Here is a tiny trained network, its code and every weight. The questions are about switching its units off for an input and a class, where a switched-off unit gives its printed mean instead of its output.

import numpy as np


def w(rows, s, z=0):
    codes = np.array(rows[::2]) - 128.0
    scale = np.full(codes.shape[1], s)
    scale[-1] = z or s
    return codes * scale


def f(y):
    return y / 2 * (1 + np.tanh(0.7978845608 * (y + 0.044715 * y**3)))


def log_softmax(a):
    a = a - a.max(-1, keepdims=True)
    return a - np.log(np.exp(a).sum(-1, keepdims=True))


def net(x, mask):
    res = np.array(x, float).reshape(1, 6) / 4 @ E
    y = f(res @ A[0][:, :-1].T + A[0][:, -1])
    res = res + np.where(mask, y, B[0][:, -1]) @ B[0][:, :-1]
    return log_softmax(res[-1] @ U[:, :-1].T + U[:, -1])


A, B = {}, {}
E = w([
[130,129,127,129],'x0',
[128,129,127,128],'x1',
[128,112,251,82],'x2',
[130,126,125,126],'x3',
[52,116,81,47],'x4',
[175,224,135,87],'x5',
],0.011)
A[0] = w([
[128,160,45,151,254],'N0',
[207,252,116,66,99],'N1',
[112,43,126,172,106],'N2',
[121,121,227,60,85],'N3',
[217,120,150,184,79],'N4',
[21,136,94,16,75],'N5',
],0.011,0.01)
B[0] = w([
[190,56,204,138,246],'N0',
[48,76,33,73,217],'N1',
[29,201,45,3,166],'N2',
[134,19,127,214,194],'N3',
[72,254,111,186,164],'N4',
[137,228,167,240,210],'N5',
],0.0096,0.012)
U = w([
[134,250,101,189,58],'0',
[54,116,26,41,52],'1',
[176,117,129,105,254],'2',
[187,35,101,171,38],'3',
[170,131,135,87,243],'4',
],0.011,0.0085)

Each question gives the input, the list of numbers given to net, and the class t.
The units are the neurons (one row each of A and B). Each row of codes is followed by its name. A weight is (code - 128) times the scale printed after its matrix; where a second scale follows, it is the last column's (A, B and U).
mask holds one flag per neuron, in row order. A switched-off neuron (its flag False) gives its mean, the last column of its row in B, instead of its output. The means were averaged over made-up inputs and are rounded, as every weight is.
A unit's drop is (log p(t) with every unit on - log p(t) with that unit switched off) / (log p(t) with every unit on - log p(t) with every unit switched off).
The circuit of an input: a set's keep is (log p(t) with only the set's units on - log p(t) with every unit switched off) / (log p(t) with every unit on - log p(t) with every unit switched off). Starting from all 6 units, units are removed one at a time, each time the one whose removal leaves the highest keep (on an exact tie, the one counted first), for as long as the keep stays at least 0.8.
units of the circuit, in order: the units of the circuit, biggest drop first
k most important neurons: the k neurons with the biggest drops, biggest first
drop when u is switched off: that unit's drop, to one decimal
input [3,-8,2,-3,-8,0], class 0: units of the circuit, in order : (N4)
input [1,-7,-7,-2,-5,-3], class 2: 3 most important neurons : (N0, N3, N5)
input [-7,-8,-8,-4,4,-1], class 2: 3 most important neurons : (N3, N0, N1)
input [3,-8,5,-5,2,8], class 1: 2 most important neurons : (N1, N0)
input [-1,7,-6,-7,3,-5], class 2: 4 most important neurons : (N0, N1, N3, N2)
input [6,-1,7,0,1,-7], class 1: 3 most important neurons : (N2, N0, N5)
input [8,3,8,-5,1,8], class 1: 3 most important neurons : (N1, N0, N5)
input [4,-2,-8,-8,2,0], class 3: 2 most important neurons : (N0, N2)
input [-7,-4,7,8,3,-4], class 3: 2 most important neurons : (N3, N4)
input [-3,2,-5,-3,-3,-7], class 1: 3 most important neurons : (N2, N5, N3)
input [4,-2,7,-7,-7,5], class 0: 2 most important neurons : (N4, N0)
input [-7,5,2,0,-7,-8], class 1: 3 most important neurons : (N2, N5, N0)
input [4,-6,-4,-1,5,0], class 2: drop when N4 is switched off : 0.2
input [-4,-8,4,-1,8,-5], class 0: drop when N5 is switched off : 0.9
input [-2,5,5,-6,-6,-8], class 1: drop when N2 is switched off : 0.7
input [-6,7,-8,2,6,1], class 3: units of the circuit, in order : (N0)
